Here is a tiny trained network, its code and every weight. The questions are about switching its units off for an input and a target symbol, where a switched-off unit gives its printed mean instead of its output.

import numpy as np


def w(rows, s, z=0):
    codes = np.array(rows[::2]) - 128.0
    scale = np.full(codes.shape[1], s)
    scale[-1] = z or s
    return codes * scale


def f(y):
    return y / 2 * (1 + np.tanh(0.7978845608 * (y + 0.044715 * y**3)))


def softmax(a):
    e = np.exp(a - a.max(-1, keepdims=True))
    return e / e.sum(-1, keepdims=True)


def log_softmax(a):
    a = a - a.max(-1, keepdims=True)
    return a - np.log(np.exp(a).sum(-1, keepdims=True))


def net(x, mask):
    ids = ['γελπστ'.index(c) for c in x.split()]
    T = len(ids)
    res = E[ids] + P[:T]
    r = res
    for j in range(2):
        rows = slice(2 * j, 2 * j + 2)
        q, k, v = (r @ M[0][rows].T for M in (Q, K, V))
        z = softmax(np.where(np.tri(T) > 0, q @ k.T / 2**0.5, -1e9)) @ v
        o = O[0][rows]
        res = res + np.where(mask[j], z, o[:, -1]) @ o[:, :-1]
    y = f(res @ A[0][:, :-1].T + A[0][:, -1])
    res = res + np.where(mask[2:6], y, B[0][:, -1]) @ B[0][:, :-1]
    return log_softmax(res[-1] @ U[:, :-1].T + U[:, -1])


Q, K, V, O, A, B = {}, {}, {}, {}, {}, {}
E = w([
[122,43,80,153,121,173,135,93],'γ',
[126,71,137,192,149,114,132,146],'ε',
[83,82,132,98,44,121,251,135],'λ',
[225,156,52,196,188,161,146,105],'π',
[140,86,189,69,140,141,173,141],'σ',
[152,116,61,32,78,123,107,31],'τ',
],0.019)
P = w([
[81,89,138,125,159,76,163,48],'0',
[182,169,102,166,105,140,1,44],'1',
[175,33,147,142,182,130,141,185],'2',
[110,161,183,95,129,43,148,82],'3',
[146,176,62,146,76,148,31,124],'4',
[180,85,148,160,187,192,193,159],'5',
[127,162,147,71,134,14,146,79],'6',
[145,194,36,124,80,159,57,143],'7',
[174,92,162,169,201,245,177,175],'8',
[132,162,172,117,126,37,138,118],'9',
],0.011)
Q[0] = w([
[167,194,51,194,81,185,133,144],'h1',
[173,80,159,94,117,155,2,163],'h1',
[150,78,159,176,124,86,161,202],'h2',
[73,126,172,121,101,130,52,130],'h2',
],0.009)
K[0] = w([
[120,147,94,154,133,208,159,141],'h1',
[149,42,140,86,169,189,115,114],'h1',
[121,157,116,101,115,51,113,141],'h2',
[130,2,156,162,123,121,118,69],'h2',
],0.0093)
V[0] = w([
[44,85,124,117,167,152,254,201],'h1',
[165,198,121,141,200,105,190,69],'h1',
[157,242,67,171,131,131,167,246],'h2',
[86,167,3,81,168,3,147,103],'h2',
],0.0074)
O[0] = w([
[113,95,187,155,3,140,163,6,82],'h1',
[131,98,155,51,190,10,28,36,176],'h1',
[55,21,170,223,61,159,19,245,2],'h2',
[232,171,241,40,118,33,3,74,185],'h2',
],0.0061,0.0071)
A[0] = w([
[62,185,114,38,101,126,157,54,11],'n1',
[87,206,125,78,56,46,26,38,48],'n2',
[67,90,254,116,164,91,166,112,52],'n3',
[175,133,131,87,188,129,96,60,9],'n4',
],0.0071,0.0015)
B[0] = w([
[118,128,249,165,182,153,29,170,242],'n1',
[126,244,109,138,114,161,146,170,231],'n2',
[119,144,17,205,163,185,69,131,165],'n3',
[126,117,139,130,119,127,124,153,254],'n4',
],0.012)
U = w([
[185,102,200,1,125,111,100,101,176],'γ',
[100,207,41,123,189,164,176,98,186],'ε',
[133,219,104,148,85,185,110,128,1],'λ',
[145,210,100,123,91,65,123,94,168],'π',
[98,135,129,136,164,109,51,152,71],'σ',
[129,179,210,107,77,63,133,166,200],'τ',
],0.0093,0.0045)

Each question gives the input, a string of symbols that net reads in full, and the target symbol t.
The units are the heads (2 rows each of Q, K, V and O) and the neurons (one row each of A and B). Each row of codes is followed by its name. A weight is (code - 128) times the scale printed after its matrix; where a second scale follows, it is the last column's (O, A, B and U).
mask holds one flag per unit, heads first, then neurons. A switched-off unit (its flag False) gives its mean, the last column of its rows in O or B, instead of its output. The means were averaged over made-up inputs and are rounded, as every weight is.
A unit's drop is (log p(t) with every unit on - log p(t) with that unit switched off) / (log p(t) with every unit on - log p(t) with every unit switched off).
The circuit of an input: a set's keep is (log p(t) with only the set's units on - log p(t) with every unit switched off) / (log p(t) with every unit on - log p(t) with every unit switched off). Starting from all 6 units, units are removed one at a time, each time the one whose removal leaves the highest keep (on an exact tie, the one counted first), for as long as the keep stays at least 0.8.
units of the circuit, in order: the units of the circuit, biggest drop first
k most important neurons: the k neurons with the biggest drops, biggest first
which heads matter: for each layer, one digit per head in row order, 1 if its drop is at least 0.15 and else 0, layers parted by /
drop of u: that unit's drop, to one decimal
input γ τ π σ ε, target π: which heads matter : 00
input σ π σ σ λ τ τ τ γ, target γ: which heads matter : 01
input λ ε γ τ τ τ σ τ σ π, target π: which heads matter : 01
input τ λ π π ε τ τ, target τ: 3 most important neurons : n3, n2, n1
input π τ ε, target γ: units of the circuit, in order : n2, h2
input τ π τ σ ε τ τ, target τ: units of the circuit, in order : n2, n3, n1
input τ γ π, target γ: units of the circuit, in order : n2, n3
input σ σ τ τ τ γ λ, target λ: most important neuron : n3
input σ τ γ τ σ σ τ, target σ: which heads matter : 11
input τ π π σ λ σ, target ε: which heads matter : 00
input σ π σ, target ε: units of the circuit, in order : n3, n1
input λ λ λ γ τ, target λ: which heads matter : 00
input σ σ γ, target ε: which heads matter : 01
input π τ λ σ γ, target ε: units of the circuit, in order : n1
input σ γ σ σ γ γ ε, target ε: 3 most important neurons : n1, n3, n4
input π τ λ ε ε π σ, target σ: 2 most important neurons : n3, n2
input τ λ ε σ π, target σ: which heads matter : 11
input τ γ ε τ τ γ π, target π: 2 most important neurons : n1, n2
input γ σ τ ε, target ε: units of the circuit, in order : n1, n3
input σ γ π γ σ λ τ π, target σ: units of the circuit, in order : h2
input ε π τ τ ε, target π: which heads matter : 01
input τ τ λ σ σ τ τ τ σ σ, target σ: which heads matter : 00
input ε τ σ σ τ π π σ λ γ, target γ: which heads matter : 00
input τ ε ε ε τ σ τ, target σ: drop of n3 : -0.1
input σ τ π, target γ: drop of h2 : 0.1
input π π τ σ γ λ, target ε: drop of n3 : 0.6
